Below is a small trained network, with its code and all its weights. Each question gives an input and a class and asks what happens when units are switched off, that is, made to give their printed mean instead of their output.

import numpy as np


def w(rows, s, z=0):
    codes = np.array(rows[::2]) - 128.0
    scale = np.full(codes.shape[1], s)
    scale[-1] = z or s
    return codes * scale


def f(y):
    return np.maximum(y, 0)


def log_softmax(a):
    a = a - a.max(-1, keepdims=True)
    return a - np.log(np.exp(a).sum(-1, keepdims=True))


def net(x, mask):
    res = np.array(x, float).reshape(1, 5) / 4 @ E
    y = f(res @ A[0][:, :-1].T + A[0][:, -1])
    res = res + np.where(mask, y, B[0][:, -1]) @ B[0][:, :-1]
    return log_softmax(res[-1] @ U[:, :-1].T + U[:, -1])


A, B = {}, {}
E = w([
[131,120,102,167,136,161,137,113,126,150,111],'x0',
[30,90,206,194,24,77,44,32,229,163,95],'x1',
[40,49,174,13,190,244,48,129,48,189,139],'x2',
[85,78,47,196,17,51,107,200,49,237,209],'x3',
[158,115,108,140,128,147,121,102,131,145,128],'x4',
],0.011)
A[0] = w([
[20,112,119,188,32,84,56,63,161,165,167,68],'N1',
[146,167,164,157,150,99,119,30,225,59,62,193],'N2',
[191,180,111,174,117,117,176,161,163,102,146,243],'N3',
[112,95,87,106,126,165,113,217,30,194,189,109],'N4',
[208,162,41,108,209,126,155,190,82,102,92,245],'N5',
[54,77,167,44,162,219,34,123,40,183,120,128],'N6',
[168,156,168,92,237,226,185,109,95,25,103,254],'N7',
[179,142,50,142,46,93,199,247,84,143,179,206],'N8',
[105,102,69,174,51,69,107,185,43,220,246,138],'N9',
[176,168,189,104,198,169,137,100,179,39,126,230],'N10',
[136,103,59,120,93,128,129,231,30,166,185,146],'N11',
[95,157,144,184,58,77,102,68,247,100,97,174],'N12',
[54,75,125,244,73,36,40,167,159,193,144,118],'N13',
[63,60,255,108,52,175,97,94,142,214,96,50],'N14',
[54,4,185,63,167,241,56,157,75,156,155,132],'N15',
[97,117,242,129,180,191,86,33,203,56,71,210],'N16',
[162,172,108,182,113,88,182,142,171,78,115,214],'N17',
[30,103,200,164,86,84,37,36,225,181,45,120],'N18',
],0.0096,0.0061)
B[0] = w([
[120,157,207,60,65,129,121,62,230,236,194,227],'N1',
[43,87,53,111,149,98,221,97,157,114,6,224],'N2',
[173,88,89,212,183,63,212,187,130,75,111,189],'N3',
[110,180,43,57,113,98,26,211,79,181,195,206],'N4',
[186,232,198,183,196,151,133,236,56,105,84,206],'N5',
[106,165,149,67,185,216,19,62,30,139,175,219],'N6',
[184,180,182,104,250,143,82,183,115,97,18,224],'N7',
[204,167,123,205,41,76,161,176,51,114,177,211],'N8',
[167,203,199,158,5,44,97,194,103,182,181,241],'N9',
[126,129,82,117,244,158,193,141,123,79,7,210],'N10',
[79,166,86,115,80,36,109,186,45,151,200,208],'N11',
[120,71,98,45,100,55,226,44,200,186,73,228],'N12',
[163,167,198,146,53,70,172,85,236,202,216,236],'N13',
[73,111,151,154,131,223,67,47,209,108,184,204],'N14',
[90,167,128,2,174,184,12,84,29,171,142,222],'N15',
[45,31,64,100,112,224,154,51,152,51,27,227],'N16',
[155,110,84,201,154,37,214,151,151,91,157,194],'N17',
[85,62,114,149,46,197,120,5,186,47,157,251],'N18',
],0.0088,0.029)
U = w([
[208,130,103,201,255,85,187,187,115,42,59,255],'0',
[53,55,1,120,109,100,221,83,179,100,71,160],'1',
[216,142,105,218,65,75,184,212,51,85,190,228],'2',
[179,128,189,138,65,44,189,96,212,195,147,60],'3',
[187,175,175,53,221,208,61,173,66,110,33,152],'4',
[77,48,91,87,123,225,60,39,132,28,91,35],'5',
[119,150,44,66,124,92,45,220,25,178,189,96],'6',
[107,143,188,102,89,165,41,81,163,196,228,16],'7',
],0.0096,0.0064)

Each question gives the input, the list of numbers given to net, and the class t.
The units are the neurons (one row each of A and B). Each row of codes is followed by its name. A weight is (code - 128) times the scale printed after its matrix; where a second scale follows, it is the last column's (A, B and U).
mask holds one flag per neuron, in row order. A switched-off neuron (its flag False) gives its mean, the last column of its row in B, instead of its output. The means were averaged over made-up inputs and are rounded, as every weight is.
A unit's drop is (log p(t) with every unit on - log p(t) with that unit switched off) / (log p(t) with every unit on - log p(t) with every unit switched off).
The circuit of an input: a set's keep is (log p(t) with only the set's units on - log p(t) with every unit switched off) / (log p(t) with every unit on - log p(t) with every unit switched off). Starting from the 12 units with the biggest drops (on a tie, the unit counted first), units are removed one at a time, each time the one whose removal leaves the highest keep (on an exact tie, the one counted first), for as long as the keep stays at least 0.8.
units of the circuit, in order: the units of the circuit, biggest drop first
top k neurons: the k neurons with the biggest drops, biggest first
drop of u: that unit's drop, to one decimal
input [-5,0,2,-7,-4], class 4: units of the circuit, in order : (N7)
input [-3,-1,0,-4,-6], class 0: top 2 neurons : (N15; N6)
input [5,0,3,8,3], class 6: top 2 neurons : (N4; N11)
input [7,1,5,0,-8], class 5: top 4 neurons : (N9; N13; N5; N1)
input [-1,2,0,-3,6], class 1: top 2 neurons : (N6; N15)
input [7,1,6,0,-6], class 5: top 2 neurons : (N9; N13)
input [-1,0,6,8,4], class 6: top 3 neurons : (N4; N11; N18)
input [4,-1,0,3,3], class 2: top 2 neurons : (N15; N6)
input [7,0,1,0,-6], class 4: top 2 neurons : (N18; N13)
input [-8,-1,-8,1,-3], class 2: top 2 neurons : (N8; N7)
input [6,-6,0,-1,-1], class 0: top 2 neurons : (N15; N6)
input [3,0,0,5,1], class 2: top 2 neurons : (N15; N12)
input [8,0,-5,-7,2], class 0: drop of N7 : 0.3
input [8,0,-2,7,5], class 2: units of the circuit, in order : (N8)
input [-2,-2,0,4,-2], class 2: drop of N15 : 0.4
input [-6,3,5,0,-2], class 5: drop of N9 : 0.7
